In the rows, 128 means zero.
Each row of numbers stands for one object and depends on some of the facts below. Use the named rows to name the rest.

Some rows with their names:
rorus: [130 129 111 130 128 118 134 121 137 156 125  92 131 131 138 143 124 121
 123 123 119 131 118  94 145 136 153  79 117 132 124]
gevan: [129 120  96 137 147 135 149 120 138 160 120  87 128 140 159 132 121 125
 113 122 121 136 130 110 152 108 156 103 123 113 109]
gefosu: [125 128 124 130 138 130 123 130 130 130 127 152 132 112 124 117 123 117
 113 124 118 164 125 114 127 128 120 112 130 122 153]
ponu: [120 120 140 126 132 121 122 135 121  96 138 153 111 123  98  97 132 134
 100 134 136 128 142 148 110 143 105 172 129 107 153]
klozal: [112 116 135 121 131 119 124 128 139 102 129 154 122 124 130 100 127 138
  95 130 132 126 147 180 107 142 107 144 131 101 165]
flegro: [117 137 129 115 124 124 126 120 153  88 128 165 121 127 126  75 132 116
 119 129 132 149 136 180 100 125 104 128 139 117 143]
klavar: [130 129 112 132 123 122 121 127 154 118 138 140 131 129 128 105 120 126
 128 123 131 133 135 117 120 143 136 117 123 104 131]
nurel: [136 127 152 138 124 133 123 123  98 156 148 118 141 119 135 184 112 140
 134 117 109 122 106 116 142 111 134  93 125 145 129]
gedrom: [129 126 106 127 130 123 128 126 137 121 128 125 116 128 112 108 128 128
 116 124 132 140 126 106 131 135 130 144 124 117 129]
radre: [127 152 126 121 104 102 109 123 134 143  87 130 135 138  63 131 124  87
 198 114 126 113  85 132 119 140 173  68 130 186 148]
druvinam: [130 122 151 123 134 134 141 128 100 162 124  92 135 115 155 183 131 137
 136 132 113 124 106 118 156 110 147 109 126 178 117]
pazul: [130 117 133 130 128 127 140 128 106 161 121  87 123 135 136 181 130 141
 149 131 133  96 112 119 153 113 165 146 125 160 105]
bridrar: [123 126 128 124 123 118 117 135 135  98 142 146 119 120 117 101 130 139
 106 133 136 129 142 142 107 145 101 150 129 103 144]
stopli: [125 125 122 126 123 120 114 133 136  91 150 172 119 120 114  99 132 138
 111 131 140 137 142 133 109 153 108 169 128  97 142]
riklo: [138 129 110 144 122 118 125 129 145 161 133  97 137 135 131 143 118 124
 139 117 123 119 121  87 143 145 163  83 114 118 117]
bigogrur: [128 130 132 129 133 136 120 135 116 130 130 143 134 111 116 125 125 124
 124 128 122 145 128 119 128 127 119 131 131 129 141]
geva: [139 125 132 131 115 131 130 130 134 153 138  87 143 129 151 168 127 138
 149 127 128 100 120 127 144 125 157 110 119 145 101]
zivum: [138 130 117 138 134 129 125 132 119 164 123 115 139 121 128 153 118 121
 131 122 113 145 114  78 152 136 153  96 120 136 132]

Some facts about the objects:
bakor: Σ tibar, geva; ω ploskek; Π 584
bestu: Σ soskal; ω garek; Π 536
bibridol: γ tenil, tibar, breten; Π 584
bigogrur: ω rodriful; Π 291
bogem: Σ soskal, truros; ω fluskul; Π 425
bolekir: Π 291
breten: Π 536
bridrar: Σ tibar, mipa, tubrol, plosur; ω stizo; Π 536
brinuk: γ sozezu, stakil; Π 291
brodes: ω reden; Π 425
broplen: Σ niskir, rerem; ω stiplan; Π 976
brotren: Σ drokar, stafoge; Π 976
brudem: ω riban; Π 536
brumiti: ω gefosu; Π 584
bruza: Π 291
buplibrek: ω pleflin; Π 536
buskam: Σ pemo, skifal; ω zizu; Π 425
buzutrum: Π 584
daklobrul: ω nuskek; Π 291
dapi: γ niskir, drestem, niriska, tafoli; ω ponu; Π 425
dranim: γ trusel; ω drestem; Π 291
draril: Σ tati, grolar, fezim; Π 291
drate: Σ gevan; ω skarul; Π 425
drelu: γ drokar, draril, zaplol; ω gedrom; Π 291
drestem: ω radre; Π 291
drivi: Π 425
drobra: γ breten, lumum, sozezu, drosor; Π 584
drofuros: γ gezir; Σ gripar; Π 976
drokar: Π 584
droklan: Σ giste, bibridol; Π 536
drosor: Σ garek, magri; ω grolar; Π 291
druvinam: γ zistun, buzutrum, plibilus, gevan; ω kligrama; Π 291
fesudrul: γ niskir, safum; ω trusel; Π 976
fezim: ω brodes; Π 584
flafuna: Σ niskir; Π 425
flaplil: ω bigogrur; Π 584
flegro: Σ dranim, floku; ω breten; Π 425
flimol: Σ plufo, geva; ω daklobrul; Π 425
floku: γ safla, rorus; ω gruskis; Π 976
fluskul: ω studek; Π 976
fufo: γ labrabek, tubrol; Σ gruskis; Π 976
funo: Π 584
gagron: γ plonem, rabrel, volemir, bestu; ω dapi; Π 976
garek: ω nurel; Π 584
gedrom: ω pote; Π 536
gefosu: ω zatrozol; Π 291
geva: γ riklo, mipa, zaplol; Π 425
gevan: Π 584
gezir: ω raske; Π 291
giste: Π 584
gogan: γ flimol, brodes, flaplil, gefosu; Σ funo; ω mipa; Π 584
gridul: γ trusel, leko, klavar; ω broplen; Π 291
gripar: ω nakes; Π 536
grolar: Π 536
groreges: γ ziskesa, truzal, klozim, zivum; Σ skifal; Π 291
grudri: γ klebrul, daklobrul, flegro, zatrozol, niriska, stakil, klozal, nuskek; ω skibrok; Π 584
gruskis: γ trazil, ponu, zivum; ω plufo; Π 425
gruzak: γ zistun, brotren, skifal, vedrom; Σ skarul, zaplol; Π 976
kegro: Σ leko, rorus; ω funo; Π 425
kemik: γ niskir; Σ pesa; ω votro; Π 425
kigon: Σ safum; Π 584
klaraskin: γ pleflin, flafuna; Π 425
klavar: Π 425
klebrul: Π 536
kligrama: Σ nubazu, fezim, gagron; ω brudem; Π 291
kliplim: ω brumiti; Π 536
kloskas: Π 976
klozal: Σ nurel, sumu, gripar, gagron; Π 584
klozim: Π 536
klugol: Π 425
kluta: ω groreges; Π 536
klutel: γ zistun, labrabek, garek, tubrol; Σ stiplan, riklo, druvinam, stafoge; ω suli; Π 976
klutru: γ flimol, niskir, kigon, riban, bakor, stopli, kegro, kloskas; ω flegro; Π 976
korikar: γ trusel, kigon, plufo, trenus, drosor, klozim; Σ drobra; ω bestu; Π 536
kotrir: ω fufo; Π 976
labrabek: Π 291
leko: Π 291
lopenar: γ draril, vedrom; Σ klugol; Π 584
lumum: Π 584
mafun: ω zanu; Π 584
magri: γ radre, kegro; Π 425
mema: γ lumum, draril; Π 291
mipa: Π 425
moklo: Σ skifal; Π 976
mopos: Σ nakes; ω totru; Π 536
mova: γ tenil, garek; Π 584
nakes: γ tranik, sibal, klugol; ω nuplaklus; Π 536
nesis: γ plonem, safla, leko, gefosu; Π 291
niriska: Σ sumu, stafoge, kluta; ω druvinam; Π 536
niskir: ω zaplol; Π 976
nubazu: Π 291
nuplaklus: ω buplibrek; Π 536
nurel: γ draril; ω gogan; Π 291
nuskek: Σ niskir, gridul, magri, gezir; ω korikar; Π 976
pazul: γ tranik, gedrom, triflom, rerem; Π 584
pemo: γ droklan, plufo, plosur; Π 976
pesa: Π 976
pleflin: ω droklan; Π 425
plibilus: ω gruzak; Π 291
plodo: γ bigogrur, giste, leko; Σ nakes, leko; Π 976
plonem: ω bruza; Π 291
ploskek: Π 291
plosur: Π 536
plufo: ω fezim; Π 291
pluzi: γ drokar, brodes, moklo, tafoli; ω drosor; Π 291
ponu: Σ trusel; Π 976
pote: γ trusel, suli, gezir, nuskek; Σ nesis, ziskesa, volemir; ω klugol; Π 425
rabrel: Π 536
radre: ω klaraskin; Π 976
raske: Π 584
reden: γ safla, brotren; ω gripar; Π 976
rerem: Π 976
riban: ω bridrar; Π 291
riklo: Π 536
ririm: γ ziskesa, draril, stakil, truzal, broplen; Π 291
rodriful: γ droklan, bridrar, leko, kloskas; Σ klugol; ω plodo; Π 425
rorus: ω vuzer; Π 536
safla: Σ pluzi, trenus; Π 976
safum: ω stakil; Π 425
sasaskon: γ mopos; ω mafun; Π 425
sibal: Σ daklobrul, dranim; ω kegro; Π 584
skarul: ω sasaskon; Π 291
skibrok: γ riklo, soskal, zizu, fezim, tuve, klavar; Π 536
skifal: Π 976
soskal: ω zivum; Π 976
sozezu: Π 976
stafoge: γ mafun, tubrol, nuskek, gefosu, kliplim; Π 425
stakil: Σ drokar, giste, plosur, zivum; Π 425
stesu: Σ gagron; ω bogem; Π 976
stipas: Σ grolar, funo, flaplil; Π 536
stiplan: Π 976
stizo: γ niskir, brotren; ω klozal; Π 536
stome: γ drivi, mopos, zizu, draril, safum; Σ ririm, riban, gevan; Π 425
stopli: Σ tati, pazul, zizu, fesudrul, leko, safum, plosur; Π 425
studek: Π 291
stular: γ drate, votro, stopli; Σ labrabek, geva; Π 584
suli: ω brotren; Π 976
sumu: γ bruza, bakor, raske; Π 976
tafoli: Σ raske; ω rorus; Π 425
tati: Π 584
teke: γ klavar, tafoli; Π 425
tenil: Σ radre; Π 536
tibar: ω bakor; Π 291
totru: ω bolekir; Π 291
tranik: Π 976
trazil: Π 584
tredrun: γ lumum; Σ pazul; Π 536
trenus: Π 536
triflom: Σ trusel, sasaskon, flaplil, fezim; Π 976
truros: Π 536
trusel: ω labrabek; Π 584
truzal: ω kotrir; Π 584
tubrol: ω gridul; Π 976
tuve: ω truzal; Π 584
vedrom: ω giste; Π 976
vike: γ stesu, safum; Π 584
vogris: γ drivi, riban; Π 976
volemir: Π 976
votro: Π 425
vuvis: γ giste, broplen; ω dranim; Π 976
vuzer: γ mopos, fezim; ω tibar; Π 291
zanu: γ gedrom, brodes, suli, trazil, bolekir; ω bibridol; Π 291
zaplol: ω rabrel; Π 425
zatrozol: Σ sumu; ω klutel; Π 584
ziskesa: ω drate; Π 291
zistun: ω fesudrul; Π 976
zivum: ω flaplil; Π 291
zizu: Π 425
zuston: γ zatrozol, gezir, bestu, vedrom; Σ trazil, brudem; ω rerem; Π 291

Which object is each row?
No name comes twice in this set of rows, the named rows included.
[106 155 136  98 111  96 107 116 144  81  95 198 112 125  48  79 140  93
 157 127 138 145 103 168  89 148 113 113 139 175 175] : tenil
[121 145 139 117 129 132 109 132 124  87 116 184 128 116  81  83 128 104
 134 124 126 160 126 172  96 122 102 131 146 129 156] : drosor
[119 124 139 119 132 125 138 120 123 124 120 121 122 133 143 143 135 132
 127 135 129 115 126 161 128 115 114 140 134 142 126] : mova
[116 124 135 122 126 121 122 125 157 100 144 172 122 119 132  80 129 131
  95 129 132 136 144 148 114 150 109 131 125 100 162] : stakil
[136 128 107 133 128 120 137 125 121 152 123  93 124 131 134 162 128 131
 140 129 125 127 114  75 150 128 157 109 120 144 105] : kluta
[110 142 117 111 131 117 121 140 152  89  94 142 128 120 111  67 135  93
 127 133 131 159 138 190  87 133 112  88 140 129 160] : nuskek
[125 119 136 130 143 136 138 127 123 172 114 115 133 114 121 128 122 118
 111 124 115 144 112 100 154 124 160  98 115 148 146] : labrabek
[115 121 134 124 134 118 123 129 143 103 132 156 117 125 111  82 128 135
  91 129 131 139 143 148 105 140 103 146 127 101 167] : brotren
[129 133 115 122 137 133 133 152 144 161  88  92 154 114 135 126 126  91
 149 133 112 157 119 129 135 117 163  55 131 151 130] : daklobrul
[110 101 174 119 131 118 130 129 110 121 160 133 114 117 158 165 141 171
  81 143 133  97 150 146 130 162  85 168 119 139 153] : gruzak
[130 148 117 125 132 130 127 121 132 150  93 131 142 124 114 130 121  91
 160 112 108 171 102 111 136 115 147  53 134 157 135] : gezir
[127 125 144 119 124 129 143 116 140 160 127  82 136 127 167 170 132 137
 134 130 120 109 115 139 149 119 144  75 122 166 111] : stafoge
[135 126 128 132 135 135 131 137 103 159 121 108 131 121 115 164 126 123
 133 130 123 134 109  88 157 127 151 134 121 153 119] : nubazu
[122 132 155 116 136 147 132 130 105  95 142 149 130 113 160 131 137 141
 106 142 123 150 144 173 113 104  65 153 148 126 125] : zuston
[140 124 116 148 124 114 121 135 125 153 136 101 134 131 162 184 121 140
 139 117 125 125 130  63 141 152 148  96 115 110 116] : soskal

Now the same objects, written a new way:
Known rows:
tibar: [119  96 133 134 132 117 122 171 120 160 140 179 128 168 171  68 148  92
 137  86  74 153 102 107 152 102]
flaplil: [139  86 137 117  95 120 120 134 119 146 134 162 135 181 173  44 155 152
 117  96  93 198 108 162 159 109]
fezim: [148  87 143 153  86 121 119 126 133 161 164 143 139 179 166  43 159 159
 133 104  83 194 136 141 162 121]
klutru: [145  84  94 110  92 128 126 184 109 118 118 171 120 145 139  45 188 152
  98 100 112 149 102 157 125 102]
reden: [124  82 104 124  88 168 150 178 119 140 133 154 103 152 127  49 174 147
 115 129  93 155 118 145 130 116]
kluta: [152  81 137 109  94 125 131 140 118 143 115 169 130 173 145  49 157 145
 122 103  94 192 103 133 151 111]
bakor: [134 127  84 149 120 167 112 180  89 106 121 162 132 131 174  63 160 131
 130 100  91 147 121 146 153 131]
dapi: [154  87  91 119  87 135 136 160 114 130 113 164 127 152 141  61 177 129
 130  85  86 148  90 124 124 116]
fluskul: [150  87 109 133 110 159 133 172 103 137 117 164 101 168 153  47 159 126
 113 122 112 157 107 161 138 101]
bolekir: [141 105 111 125 124 167 138 145  95 124 117 165 122 161 144  86 165 119
 138  97 110 182 116 122 142  96]
raske: [135 111 118 108 131 157 119 160 100 148 124 150 133 181 163  67 186 143
 126  86 123 173 112 138 152  89]
giste: [117 120 138 144 130 124 121 161 110 163 138 166 128 176 172  67 158 136
 134  76  76 167 134 116 155  93]
nubazu: [131  86 135 121  91 124 131 126 125 125 112 173 133 180 122  51 166 149
 131  86 102 194 131 143 154  90]
draril: [159 131 112 155  92 148 126 117 105 113 121 168 101 170 172  45 152  96
 139 108  94 194 146 133 146 133]
mema: [153 104  97 141  98 141 149 142 117 138 113 162 100 177 114  67 175 113
 138  86  88 153 114 101 117 102]
plosur: [116 127 143 138 130 112 119 177 119 158 125 179 127 179 172  55 151 145
 129  78  72 170 140 127 160  99]
magri: [139  92 105  89 124 137 141 171 105 157 115 159 135 158 114  91 186 154
 122  77 120 146  95 121 132  93]
leko: [122 124 143 142 131 119 121 165 113 157 143 178 132 166 169  68 149 133
 137  73  85 178 141 113 159  93]

Name these rows:
No name comes twice in this set of rows, the named rows included.
[103  96 131 138 135 143 119 182 113 157 142 178 107 181 176  55 150 104
 131 124  77 149 123 141 159 103] : tubrol
[141  79 142 119  79 140 152 135 131 146 134 147 128 157 124  45 164 156
 125 118  87 198 109 140 155 111] : gripar
[161 111 129 143 126 174 133 154 105 152 128 165  96 179 144  56 156 102
 130 118 121 157 138 130 131  94] : sozezu
[135 109 137 130 123 164 130 149  97 160 127 151 128 181 162  83 170 133
 132  89 111 176 112 121 153  90] : trazil
[117 128  90 148 112 138 123 182 100 109 113 176  95 125 179  47 164  91
 142 106  79 181 132 120 140 126] : bridrar
[121 125  91 144  94 128 139 158 111 119 113 175  98 173 162  56 159  99
 135  86  76 160 141 118 135 130] : tredrun
[159 102 112 147 127 174 159 159  95 133 110 177 137 161 170  80 157  95
 128 112  99 197  86 162 123 132] : bestu
[163 103 100 147 115 178 136 170  96 129 118 151  94 152 171  59 151  96
 127 116 125 147  95 143 120 110] : broplen
[152 113  89 147  95 177 140 147 101 123 106 142 103 176 145  62 186 112
 137 100  94 153 110 116 118 127] : lopenar
[160  89 124  91 124 144 112 156 102 132 117 170 125 159 129  66 151 130
 130  86  89 152  93 113 154 102] : skarul
[155  87  95 144  87 146 131 174 111 142 119 166 102 171 144  49 163 112
 112 118 106 143 101 139 120 102] : vuvis
[158 112 141 151 108 123 134 129 110 156 121 156 117 176 142  61 155 150
 126  80 113 183 137 115 143  94] : riklo
[144  85  94  98  95 137 125 165 107 116 112 169 125 155 121  53 157 124
 122  94  83 149  91 126 132 118] : zanu

